Below are the code and all the weights of a small trained network. Each question names an input and a class and asks about switching units off, where a switched-off unit gives its printed mean instead of its output.

import numpy as np


def w(rows, s, z=0):
    codes = np.array(rows[::2]) - 128.0
    scale = np.full(codes.shape[1], s)
    scale[-1] = z or s
    return codes * scale


def f(y):
    return np.maximum(y, 0)


def log_softmax(a):
    a = a - a.max(-1, keepdims=True)
    return a - np.log(np.exp(a).sum(-1, keepdims=True))


def net(x, mask):
    res = np.array(x, float).reshape(1, 7) / 4 @ E
    y = f(res @ A[0][:, :-1].T + A[0][:, -1])
    res = res + np.where(mask, y, B[0][:, -1]) @ B[0][:, :-1]
    return log_softmax(res[-1] @ U[:, :-1].T + U[:, -1])


A, B = {}, {}
E = w([
[114,222,216,123,63],'x0',
[128,126,128,127,127],'x1',
[129,128,128,127,129],'x2',
[171,78,183,69,83],'x3',
[126,113,59,206,1],'x4',
[45,125,111,80,93],'x5',
[169,181,57,78,106],'x6',
],0.0083)
A[0] = w([
[117,140,127,140,84,159],'n1',
[106,141,101,87,131,254],'n2',
[97,87,79,134,150,69],'n3',
[135,166,164,143,123,64],'n4',
[124,125,103,130,143,73],'n5',
[128,205,65,164,182,169],'n6',
[134,226,181,134,110,80],'n7',
[170,96,93,140,154,104],'n8',
[148,159,105,90,141,86],'n9',
[111,160,173,146,93,98],'n10',
[53,181,114,160,166,121],'n11',
[145,114,81,127,68,95],'n12',
[97,169,137,71,204,111],'n13',
[197,106,165,80,108,105],'n14',
[113,203,154,110,113,94],'n15',
[82,90,156,153,131,208],'n16',
[246,152,151,177,138,229],'n17',
[140,78,124,56,83,197],'n18',
[124,132,186,149,115,91],'n19',
[138,34,60,100,186,64],'n20',
[78,135,113,161,135,212],'n21',
[140,142,166,83,173,63],'n22',
[190,207,45,42,109,72],'n23',
[153,169,126,115,113,106],'n24',
[172,148,122,149,179,3],'n25',
[119,108,104,215,53,34],'n26',
[75,76,190,193,142,64],'n27',
[17,121,96,38,89,139],'n28',
],0.013,0.006)
B[0] = w([
[182,150,130,154,123,191],'n1',
[154,168,106,250,96,236],'n2',
[119,142,110,105,86,180],'n3',
[109,141,112,108,125,156],'n4',
[124,118,122,105,117,138],'n5',
[117,70,201,114,79,226],'n6',
[117,128,69,108,68,216],'n7',
[104,142,105,147,93,184],'n8',
[150,111,104,136,161,161],'n9',
[131,123,75,120,117,181],'n10',
[123,80,189,83,92,197],'n11',
[195,160,129,102,159,197],'n12',
[222,200,129,114,143,230],'n13',
[114,84,188,102,79,194],'n14',
[128,120,80,125,89,193],'n15',
[156,109,85,208,153,211],'n16',
[43,204,180,170,150,254],'n17',
[134,94,190,156,57,234],'n18',
[122,89,95,135,118,163],'n19',
[116,147,62,93,74,251],'n20',
[154,123,152,197,76,211],'n21',
[209,177,115,113,142,191],'n22',
[130,12,63,154,235,231],'n23',
[107,104,114,135,128,162],'n24',
[100,127,145,91,141,151],'n25',
[185,182,140,39,174,222],'n26',
[116,45,77,131,216,194],'n27',
[11,189,199,99,186,255],'n28',
],0.022,0.0082)
U = w([
[38,148,52,74,83,78],'0',
[168,165,178,74,188,80],'1',
[81,57,128,141,223,156],'2',
[89,141,169,172,126,255],'3',
[2,185,184,132,179,92],'4',
[108,62,237,107,97,86],'5',
],0.0094,0.0091)

Each question gives the input, the list of numbers given to net, and the class t.
The units are the neurons (one row each of A and B). Each row of codes is followed by its name. A weight is (code - 128) times the scale printed after its matrix; where a second scale follows, it is the last column's (A, B and U).
mask holds one flag per neuron, in row order. A switched-off neuron (its flag False) gives its mean, the last column of its row in B, instead of its output. The means were averaged over made-up inputs and are rounded, as every weight is.
A unit's drop is (log p(t) with every unit on - log p(t) with that unit switched off) / (log p(t) with every unit on - log p(t) with every unit switched off).
The circuit of an input: a set's keep is (log p(t) with only the set's units on - log p(t) with every unit switched off) / (log p(t) with every unit on - log p(t) with every unit switched off). Starting from the 12 units with the biggest drops (on a tie, the unit counted first), units are removed one at a time, each time the one whose removal leaves the highest keep (on an exact tie, the one counted first), for as long as the keep stays at least 0.8.
circuit, biggest first: the units of the circuit, biggest drop first
unit that matters most: the unit with the biggest drop
top k neurons: the k neurons with the biggest drops, biggest first
drop of u: that unit's drop, to one decimal
input [-1,3,-1,-1,-1,-2,4], class 2: unit that matters most : n23
input [-7,1,-5,-8,5,-4,-2], class 5: top 4 neurons : n6, n21, n7, n11
input [-7,6,-6,-2,2,3,-6], class 0: top 3 neurons : n20, n23, n3
input [-3,-6,-6,-7,0,-3,-4], class 5: circuit, biggest first : n6, n11
input [-7,6,-6,-8,0,7,2], class 5: top 2 neurons : n6, n11
input [2,-1,-1,3,-1,4,3], class 4: top 3 neurons : n28, n21, n6
input [2,8,-1,-3,4,0,-1], class 1: top 2 neurons : n26, n18
input [5,5,-6,7,-7,4,8], class 2: top 2 neurons : n23, n26
input [-5,-4,1,7,6,2,-1], class 5: top 3 neurons : n18, n13, n22
input [2,-4,2,0,4,8,6], class 4: top 3 neurons : n28, n27, n16
input [-7,-3,5,-5,5,-7,-2], class 0: top 2 neurons : n20, n28
input [-2,2,7,-8,-7,0,-3], class 5: top 3 neurons : n6, n11, n26
input [7,5,0,7,7,1,-5], class 0: top 4 neurons : n10, n7, n13, n19
input [2,5,-3,7,0,-2,-2], class 5: top neuron : n14
input [4,0,0,-1,3,3,-5], class 2: top 3 neurons : n27, n20, n17
input [4,-8,-3,-6,-1,4,-2], class 5: top 4 neurons : n11, n17, n6, n20
input [-7,6,-5,0,-2,-7,7], class 0: top 2 neurons : n20, n8
input [4,-8,5,4,0,-6,-3], class 4: drop of n21 : 0.1
input [2,5,-4,4,1,-3,-6], class 2: drop of n25 : 0.0
input [-5,-7,-1,7,6,-1,0], class 5: unit that matters most : n18
input [-6,3,-6,3,-8,6,6], class 1: drop of n22 : 0.6
input [-6,-2,-6,0,-5,2,-1], class 0: drop of n20 : 1.3
